Below are the code and all the weights of a small trained network. Each question names an input and a class and asks about switching units off, where a switched-off unit gives its printed mean instead of its output.

import numpy as np


def w(rows, s, z=0):
    codes = np.array(rows[::2]) - 128.0
    scale = np.full(codes.shape[1], s)
    scale[-1] = z or s
    return codes * scale


def f(y):
    return y / 2 * (1 + np.tanh(0.7978845608 * (y + 0.044715 * y**3)))


def log_softmax(a):
    a = a - a.max(-1, keepdims=True)
    return a - np.log(np.exp(a).sum(-1, keepdims=True))


def net(x, mask):
    res = np.array(x, float).reshape(1, 6) / 4 @ E
    y = f(res @ A[0][:, :-1].T + A[0][:, -1])
    res = res + np.where(mask, y, B[0][:, -1]) @ B[0][:, :-1]
    return log_softmax(res[-1] @ U[:, :-1].T + U[:, -1])


A, B = {}, {}
E = w([
[193,75,54],'x0',
[186,196,202],'x1',
[142,40,191],'x2',
[177,82,228],'x3',
[28,75,165],'x4',
[102,255,185],'x5',
],0.005)
A[0] = w([
[108,98,156,13],'neuron 1',
[133,137,149,251],'neuron 2',
[87,155,204,164],'neuron 3',
[206,119,165,199],'neuron 4',
[140,124,148,52],'neuron 5',
[169,122,144,253],'neuron 6',
[107,124,98,89],'neuron 7',
[152,127,120,42],'neuron 8',
[87,84,158,175],'neuron 9',
[133,104,162,77],'neuron 10',
[132,151,75,145],'neuron 11',
[131,127,136,31],'neuron 12',
[134,96,116,54],'neuron 13',
[117,136,112,38],'neuron 14',
[103,147,101,91],'neuron 15',
[98,182,174,182],'neuron 16',
[123,118,126,211],'neuron 17',
[108,176,111,28],'neuron 18',
[129,87,140,28],'neuron 19',
[144,183,6,115],'neuron 20',
[120,131,124,42],'neuron 21',
[138,166,66,119],'neuron 22',
[196,205,157,183],'neuron 23',
[202,123,146,36],'neuron 24',
[112,148,92,31],'neuron 25',
[124,103,169,58],'neuron 26',
[111,92,134,42],'neuron 27',
[117,167,133,101],'neuron 28',
[104,182,153,100],'neuron 29',
[117,139,118,142],'neuron 30',
[134,137,140,96],'neuron 31',
],0.015,0.004)
B[0] = w([
[144,88,121,127],'neuron 1',
[145,158,156,194],'neuron 2',
[103,138,182,227],'neuron 3',
[222,149,149,230],'neuron 4',
[120,121,97,117],'neuron 5',
[181,160,155,212],'neuron 6',
[124,119,123,134],'neuron 7',
[124,107,118,115],'neuron 8',
[195,95,200,198],'neuron 9',
[137,126,97,141],'neuron 10',
[95,157,113,175],'neuron 11',
[118,111,101,106],'neuron 12',
[111,102,151,133],'neuron 13',
[112,105,105,111],'neuron 14',
[149,108,120,137],'neuron 15',
[81,122,183,219],'neuron 16',
[138,137,152,167],'neuron 17',
[126,84,115,140],'neuron 18',
[122,86,143,134],'neuron 19',
[95,251,97,253],'neuron 20',
[126,115,105,107],'neuron 21',
[128,164,104,183],'neuron 22',
[212,200,146,248],'neuron 23',
[178,97,136,158],'neuron 24',
[106,123,87,128],'neuron 25',
[134,131,89,142],'neuron 26',
[141,93,157,131],'neuron 27',
[110,120,135,146],'neuron 28',
[97,112,154,174],'neuron 29',
[132,126,130,137],'neuron 30',
[121,137,113,123],'neuron 31',
],0.022,0.0058)
U = w([
[37,115,253,94],'0',
[90,172,46,100],'1',
[226,95,152,84],'2',
[121,246,255,180],'3',
[39,41,75,1],'4',
[106,29,150,194],'5',
[99,186,216,107],'6',
],0.007,0.0084)

Each question gives the input, the list of numbers given to net, and the class t.
The units are the neurons (one row each of A and B). Each row of codes is followed by its name. A weight is (code - 128) times the scale printed after its matrix; where a second scale follows, it is the last column's (A, B and U).
mask holds one flag per neuron, in row order. A switched-off neuron (its flag False) gives its mean, the last column of its row in B, instead of its output. The means were averaged over made-up inputs and are rounded, as every weight is.
A unit's drop is (log p(t) with every unit on - log p(t) with that unit switched off) / (log p(t) with every unit on - log p(t) with every unit switched off).
The circuit of an input: a set's keep is (log p(t) with only the set's units on - log p(t) with every unit switched off) / (log p(t) with every unit on - log p(t) with every unit switched off). Starting from the 12 units with the biggest drops (on a tie, the unit counted first), units are removed one at a time, each time the one whose removal leaves the highest keep (on an exact tie, the one counted first), for as long as the keep stays at least 0.8.
units of the circuit, in order: the units of the circuit, biggest drop first
k most important neurons: the k neurons with the biggest drops, biggest first
drop when u is switched off: that unit's drop, to one decimal
input [-1,6,-2,0,6,-7], class 2: units of the circuit, in order -> (neuron 20; neuron 16)
input [1,6,1,8,3,-1], class 2: units of the circuit, in order -> (neuron 20; neuron 4)
input [0,-7,3,-7,8,-4], class 5: most important neuron -> (neuron 23)
input [2,-1,5,-5,-3,-5], class 1: 3 most important neurons -> (neuron 23; neuron 3; neuron 16)
input [-8,-4,-1,5,6,-7], class 0: 2 most important neurons -> (neuron 4; neuron 23)
input [-4,-4,3,6,-2,-2], class 2: 2 most important neurons -> (neuron 20; neuron 16)
input [2,-4,8,-1,6,4], class 5: 2 most important neurons -> (neuron 20; neuron 23)
input [-4,-4,7,-8,-2,-1], class 5: 2 most important neurons -> (neuron 23; neuron 20)
input [-7,3,2,-6,6,7], class 0: drop when neuron 16 is switched off -> 0.1
input [8,1,2,6,5,0], class 2: drop when neuron 20 is switched off -> 0.1
input [7,4,-8,7,0,-7], class 2: drop when neuron 16 is switched off -> 0.2
